In the rows, 128 means zero.
Each row of numbers belongs to one of the nodes below and depends on some of the facts about them. Some rows are named. Which node is each other row?

Some facts about the nodes:
ε: uses; Δ: belongs to class; π: refers to; θ: points at
<1175> Δ:a π:<487>
<2087> ε:<517>,<2015>,<525>,<1139>,<7> Δ:a π:<549>
<1244> ε:<1804> Δ:b
<1826> Δ:a
<72> Δ:a
<5> Δ:b
<338> Δ:a
<1843> ε:<986>,<1804>,<1175>,<27> Δ:a
<1094> ε:<873> Δ:b
<1048> ε:<2016>,<1446>,<1802> Δ:b π:<1145>
<2101> ε:<1446>,<1036>,<1819>,<1795> Δ:b π:<404>
<353> ε:<1899>,<775> Δ:a π:<564>
<1445> Δ:b π:<1501>
<2071> Δ:b π:<986>
<1141> ε:<1023>,<603>,<1312>,<1489> Δ:a π:<1843>
<953> Δ:b π:<934>
<561> Δ:a π:<1165>
<934> Δ:c π:<1867>
<498> ε:<1842>,<775> Δ:b
<1851> Δ:a θ:<266>,<27>
<1555> Δ:a π:<30>
<894> Δ:a π:<368> θ:<1820>
<7> Δ:a θ:<883>
<891> Δ:a θ:<686>
<1467> ε:<1947> Δ:b π:<1834>
<1529> Δ:b π:<2071>
<420> Δ:c π:<1568> θ:<593>,<1365>
<1448> ε:<162>,<1555> Δ:a
<1432> Δ:c
<986> Δ:c π:<812>
<1716> ε:<310>,<338> Δ:c
<1693> Δ:a π:<664>
<1913> Δ:b π:<1175>
<120> Δ:a π:<1524>
<707> Δ:b θ:<775>
<1791> ε:<72> Δ:b
<1795> Δ:c π:<7>
<219> ε:<1626> Δ:a π:<2087>
<1173> Δ:a
<743> ε:<686> Δ:a π:<1467>
<804> Δ:b π:<1795>
<320> Δ:c π:<1004>
<1176> Δ:c π:<502> θ:<1529>
<62> Δ:c π:<1699> θ:<275>,<1203>
<1663> Δ:a
<1802> Δ:b π:<21> θ:<1956>,<1501>
<1118> Δ:c π:<1685>
<39> ε:<1777> Δ:a θ:<891>
<134> Δ:a π:<1141>
<2041> Δ:a π:<492> θ:<1285>,<299>
<732> Δ:b π:<1761> θ:<603>
<1579> Δ:b θ:<793>,<299>
<883> ε:<72> Δ:a θ:<1365>
<549> Δ:c π:<1938> θ:<1403>,<134>
<599> ε:<1956>,<707>,<1812> Δ:a
<603> Δ:c θ:<1867>
<1640> Δ:c π:<304>
<200> ε:<1524>,<1826>,<487>,<799>,<1694> Δ:b π:<408>
<404> Δ:a π:<1446>
<1694> Δ:a π:<1911>
<1698> Δ:b π:<1396>
<826> Δ:a π:<1819>
<368> Δ:a θ:<1403>,<134>
<1667> ε:<2016> Δ:b
<974> Δ:a
<731> Δ:a
<1711> Δ:a π:<1363> θ:<1619>
<1382> Δ:b θ:<134>
<1161> ε:<162>,<1118> Δ:c π:<888> θ:<1698>,<707>
<1876> Δ:c π:<1899> θ:<1365>
<517> Δ:b
<261> ε:<138>,<1382> Δ:b π:<1211>
<275> ε:<1145> Δ:a
<1165> Δ:a θ:<865>,<1161>
<525> Δ:c π:<1796>
<125> ε:<404>,<1396> Δ:a
<17> ε:<1764>,<894> Δ:a π:<353>
<1237> Δ:b
<1726> ε:<1432> Δ:c θ:<1161>,<134>
<1761> Δ:a π:<1048> θ:<266>
<979> Δ:a π:<750>
<71> Δ:c π:<593>
<846> ε:<1796>,<1777>,<1424>,<934>,<979> Δ:a π:<743>
<1935> ε:<1406> Δ:a π:<557>
<1662> Δ:b π:<354>
<1594> Δ:c π:<17>
<1938> Δ:b
<1850> Δ:b π:<1947>
<1267> ε:<266> Δ:c θ:<5>,<1867>
<1402> ε:<14>,<1842>,<301>,<531> Δ:a π:<1312>
<1598> ε:<517> Δ:a
<1867> Δ:a π:<561> θ:<793>
<1956> Δ:a θ:<793>,<1867>
<1139> Δ:b π:<401> θ:<549>,<1165>
<1947> Δ:c π:<943> θ:<1501>,<134>,<1165>,<1867>
<1728> Δ:a π:<1791>
<1129> ε:<835> Δ:b π:<1405>
<1899> Δ:a
<81> Δ:c
<354> Δ:a π:<27>
<1023> Δ:b
<888> Δ:c
<2138> Δ:c π:<826>
<1568> Δ:c π:<835>
<312> ε:<301> Δ:b π:<879>
<14> Δ:a
<835> Δ:b π:<525>
<1396> Δ:b π:<528>
<138> Δ:a
<557> Δ:a
<1172> Δ:c θ:<1161>
<1192> ε:<1796>,<54>,<934> Δ:a
<1405> Δ:a π:<1806>
<879> Δ:a π:<1913>
<1845> ε:<408>,<1432>,<1867>,<775> Δ:a
<793> Δ:a π:<1662>
<1501> Δ:b π:<1782> θ:<1403>,<775>
<788> Δ:c π:<1693>
<1524> Δ:a
<16> Δ:c
<531> Δ:a
<1264> ε:<1172>,<1956>,<986>,<414>,<1804> Δ:a θ:<368>,<793>
<1911> Δ:c π:<1172> θ:<1102>
<1782> Δ:a π:<87> θ:<1048>,<1165>
<414> Δ:b
<869> ε:<71>,<1065>,<368> Δ:b π:<894> θ:<1707>
<310> Δ:c
<27> Δ:c π:<1669> θ:<707>,<383>,<891>
<1102> Δ:a π:<200>
<492> Δ:b π:<1711>
<1312> Δ:c π:<607>
<1806> Δ:a θ:<1445>,<27>
<591> Δ:c π:<979>
<304> ε:<826>,<1285> Δ:a π:<686>
<21> Δ:c π:<1619> θ:<1698>
<54> Δ:a θ:<81>
<1626> Δ:c
<1842> Δ:c
<1685> Δ:b
<299> Δ:b θ:<891>
<528> Δ:c π:<1594> θ:<502>
<93> ε:<310>,<1626>,<812>,<873> Δ:c π:<1876>
<487> Δ:b π:<125>
<1489> Δ:b π:<162>
<607> ε:<382>,<1619>,<722> Δ:a π:<2041>
<812> Δ:a π:<420>
<1707> ε:<14>,<722>,<354> Δ:a θ:<1698>,<134>
<1777> Δ:c π:<149>
<799> Δ:b
<382> Δ:c
<1819> Δ:b π:<793>
<1699> Δ:b
<1796> Δ:a π:<312>
<1836> ε:<1850>,<812>,<873>,<1663> Δ:c θ:<134>,<1385>
<1297> Δ:b π:<1850>
<865> Δ:a π:<1237>
<750> Δ:c
<1896> Δ:a π:<1129>
<775> Δ:a θ:<134>
<502> Δ:b π:<993> θ:<383>,<775>
<408> Δ:a
<2015> Δ:c
<686> Δ:b π:<974> θ:<775>
<993> Δ:a
<1036> Δ:b
<383> ε:<266>,<21>,<1640> Δ:a π:<1716>
<162> Δ:b θ:<549>,<1911>
<301> Δ:a π:<722>
<401> Δ:c π:<1640>
<1211> Δ:b π:<731>
<1749> Δ:a π:<93>
<87> ε:<1728>,<1489> Δ:c π:<1842>
<1403> ε:<1579>,<320>,<1804> Δ:c θ:<1698>
<1406> Δ:a π:<1728>
<1764> Δ:c θ:<775>
<722> Δ:a π:<1118>
<1004> ε:<27> Δ:a π:<732>
<2016> Δ:b θ:<707>
<564> ε:<1764>,<301>,<487> Δ:a π:<2138>
<1365> ε:<549>,<7>,<487>,<1820> Δ:a
<1619> Δ:b π:<1489> θ:<593>
<149> ε:<138>,<603> Δ:b π:<1036>
<1095> ε:<487> Δ:a π:<788> θ:<368>
<1820> Δ:b
<1446> Δ:a π:<320>
<1113> ε:<1851>,<974>,<979> Δ:a π:<2101>
<1804> Δ:c
<1145> Δ:a π:<591>
<873> Δ:c
<1812> Δ:c π:<1598>
<1363> Δ:a π:<414> θ:<743>
<593> Δ:b θ:<16>,<865>
<664> ε:<502>,<1175>,<1694> Δ:a π:<1102> θ:<81>
<1834> Δ:a π:<1555>
<1065> Δ:a π:<1935>
<1203> Δ:a π:<1173> θ:<1432>
<1285> Δ:c
<1884> Δ:b π:<1812>
<1424> Δ:c
<943> ε:<826>,<1385> Δ:a π:<1139> θ:<1501>
<1385> Δ:a
<266> Δ:a π:<39> θ:<1707>,<1165>
<30> Δ:a
<1669> Δ:a π:<1095>

Some rows with their names:
[143 128 130 115 147 127 125 126 134 124 119 133 147 146 126 126 121 132
 126 117 121 136 121 135 124 127 135 139 130 128 138 151 131 126 139 141
 121]: <1911>
[113 113 140 134 116 119 147 126 115 121 131 124 101 101 151 131 111 136
 132 141 132 117 155 136 125 125 127 129 112 101 116 110 123 139 132 110
 124]: <799>
[102 119 135 146 174 146 158 124 127  85 123 123 172 170 126  98 158 165
 125 130 147 120 105  98 119 165 123 105 132 115 115 111 170 121  77 105
 137]: <812>
[128 117 133 104 145 135 115 134 141 118 122 134 145 141 135 138 126 138
 119 118 121 142 117 130 135 125 137 133 113 123 136 149 132 119 142 130
 119]: <1640>
[124 128 124 126 121 129 112 134 130 131 134 128 120 133 113 142 141 118
 133 120 125 135 117 118 144 118 126 116 130 151 128 134 129 121 129 139
 127]: <1173>
[110 119 136 142 124 122 155 121 109 113 123 130 117 105 148 110 115 142
 129 147 134 111 153 135 112 132 129 131 118  92 120 107 124 137 128 107
 128]: <953>
[153 167 152 108 139 106 126 121 172 225 134 123 133 143 134 135 101  79
  82 135 112 146 164 123 111 141 117 194 134 152 144 136 119 126 116 135
 133]: <27>
[128 137 125 131 134 145 123 129 134 124 122 121 142 146 121 131 145 135
 131 130 139 132 121 120 132 151 115 116 137 130 120 118 137 125 114 117
 138]: <1065>
[125 131 126 128 130 142 116 133 136 130 128 121 127 138 118 135 139 127
 133 125 132 136 117 117 138 133 122 118 132 141 126 129 138 123 117 130
 133]: <722>
[122 132 119 137 127 134 122 127 125 121 128 132 136 138 111 123 145 123
 131 127 128 126 111 118 131 128 128 120 133 140 128 128 134 116 118 137
 132]: <607>
[123 136 120 140 133 140 134 123 126 119 132 134 147 146 110 114 146 130
 127 129 137 125 118 125 121 138 122 125 139 142 130 121 134 120 103 136
 142]: <219>
[139 122 142 108 143 130 122 133 139 120 122 130 147 148 128 133 125 139
 125 122 128 147 133 141 131 128 128 141 125 136 135 145 130 126 130 136
 125]: <1626>
[101  85 132 146 137 112 163 134 107  92 110 119 117 108 162 108 116 145
 145 151 131 117 126 109 125 130 144 107 109  78 112 117 155 136 129 101
 114]: <835>
[124 101 138 111 156 122 126 142 133  90 117 131 155 151 134 132 125 153
 138 119 125 145 105 121 142 123 137 111 112 123 132 152 147 120 141 128
 111]: <525>
[120 112 142 135 118 106 147 130 117 126 138 115 112  99 155 122 112 139
 124 133 132 118 146 130 122 120 132 127 118 108 120 106 121 145 141  98
 126]: <502>
[113 119 134 143 113 107 153 118 104 115 139 141 111 104 140 120 114 138
 131 142 128 113 157 141 120 117 130 129 117 108 125 110 113 134 135 124
 126]: <1094>
[124 137 123 137 136 146 128 126 134 123 125 124 142 144 116 121 148 127
 128 130 133 128 115 118 126 142 121 121 136 131 127 125 139 122 106 125
 136]: <120>
[113 111 126 139 118  96 152 126 100 106 131 140  98  98 147 118 112 139
 146 135 121 113 131 127 120 108 135 108 117 103 112 123 123 136 156 118
 119]: <1048>
[114 113 126 122 129 136 110 141 131 112 138 124 121 132 123 148 143 136
 132 115 130 133 103 111 154 121 136 106 121 147 130 134 137 119 134 132
 123]: <979>

Which node is each row?
No name comes twice in this set of rows, the named rows included.
[135 160 132 134  91 122 140 112 127 191 131 130  90  88 142 127  98  93
 104 157 125 112 191 154 103 134 119 180 131 108 128 107  98 143 114 122
 143] : <1662>
[119 102 123 119 103  91  98 147 110  92 149 134  95 122 101 169 137 125
 167 101 115 150 100 124 183  67 129  78 121 191 120 153 109 115 183 165
 105] : <125>
[116 111 134 126 172 130 148 128 130  86 111 138 182 166 127 106 132 154
 131 127 129 133 105 118 117 145 136 121 114 109 132 143 158 110 122 119
 119] : <1568>
[133 109 133 105 135 115 112 139 130 110 126 138 132 140 123 146 121 132
 137 119 114 149 110 132 151 100 136 120 114 145 134 160 124 118 163 146
 108] : <750>
[130 138 117 135 134 129 126 122 132 131 139 128 131 134 116 121 139 119
 129 110 127 120 108 119 124 127 129 118 147 146 128 129 131 125 124 136
 132] : <1707>
[124 125 125 135 141 135 127 136 129 114 118 118 139 146 124 126 146 133
 143 131 139 132 105 103 135 143 122 103 132 132 118 126 151 125 118 117
 126] : <1446>
[119 114 135 144 121 114 155 120 113 114 134 130 122 109 156 104 116 138
 122 142 131 117 144 135 108 127 125 127 121  97 126 101 126 137 131  99
 130] : <1445>
[166 151 122 130  73 153 120 122 124 173 121 113  93  81 145 128 102 104
 120 157 142 118 185 174 102 138 116 169 144  95 128 103  91 166 122 117
 145] : <1819>
[113 123 118 140 138 129 130 129 122 106 128 135 143 143 114 119 145 133
 137 120 127 129 104 110 135 128 128 109 130 140 130 129 140 114 122 135
 130] : <1004>
[119  97 127 112 112 115  91 152 123  98 141 119  95 125 117 173 138 132
 158 108 118 151  95 116 182  83 135  82 116 169 120 150 124 122 173 148
 110] : <1175>
[132 132 124 125 128 127 114 131 131 137 142 127 112 129 122 135 135 120
 134 107 120 128 106 116 136 117 128 112 138 155 123 135 130 127 140 140
 128] : <1165>
[146 129 126 113 149 120 124 119 132 128 126 142 146 145 125 115 120 129
 131 115 114 130 113 139 116 122 134 141 135 129 143 142 127 125 134 146
 119] : <1403>

The same nodes again, as new rows of numbers:
Some nodes and their rows:
[106 116 112 128 149 132 188 143 145 106 178 136 133 120  88]: <607>
[ 95  96 143 109 105  62  88 118 123 127 131 150 140 105 148]: <775>
[119  71 149 140 104 109 112  99  95 151 107 105 157 118 168]: <310>
[105 125 109 122 141 123 178 146 138 109 172 130 135 123 101]: <1402>
[102 107 139 124 116  65 113 127 104 129 153 138 149  98 168]: <531>
[118  80 149 137 172 149 152 146 148 112 196 145 134 121  84]: <979>
[125 112 147 136 134  98  82 122 112 141 160 154 150  83 155]: <54>
[101 106 128 124 123  93 105 119 107 135 146 139 148  89 165]: <1598>
[153 137 114 116  73 181 109 153 112 135 152 104 130 153  93]: <2138>
[121 115 146 140 143 147  72  96  98 163  73  87 154 128 188]: <1791>
[110  79 122 124 147 138  77 108 106 154  64 125 142 114 168]: <1403>
[130 119 138 151 150 173 138 119 124 140 103  78 143 163 121]: <1884>
[150 128 116 121  90 174 121 146 117 130 144 105 131 148  89]: <788>
[158 149 128 123  60 197  78 144 104 150 136  89 138 171 105]: <1819>
[ 95  49 146 133 174 160 200 141 149 104 207 140 123 130  92]: <404>
[109 105 119 124 131  97 110 112 114 135 141 144 159  83 158]: <125>
[ 99  97 135 140 116  71  97 139 106 137 150 145 152  93 170]: <1826>
[ 95 111 124  99 127  84 112 112 110 131 129 157 131  97 170]: <1707>
[101  90 115 133 131 114  99 128 112 140 136 149 152  78 154]: <599>

Rows to name:
No name comes twice in this set of rows, the named rows included.
[114 101 111 132 158 147 185 139 147 111 172 142 138 121  80] : <304>
[141 133 104 110  58 152 112 166 125 121 202 152 134 129  74] : <1669>
[113 110 145 164 143 161 130 139 130 151  83  90 119 169 119] : <502>
[140 119 136 140 146 148 180 132 127 128 120 117 132 147 127] : <1876>
[ 83  27 159 116 200 182 224 128 158 104 206 147  82 125 103] : <1761>
[113  96 111 134 118 135 191 129 139 112 180 142 145 122  87] : <219>
[126  90 139 127 127 119 103 110 106 142  82 121 154 117 192] : <16>
[148 123 124 128  51 172  91 173 121 146 126 116 108 152  86] : <27>
[130 121 146 147 156 169 128 108 126 157 107 104 124 178 110] : <1802>
[104  82 130 137 125  93  82 124 108 157 136 172 145 100 147] : <1956>
[129 113 128 196 169 111 179 153 136 138  79 113 163 152  91] : <986>

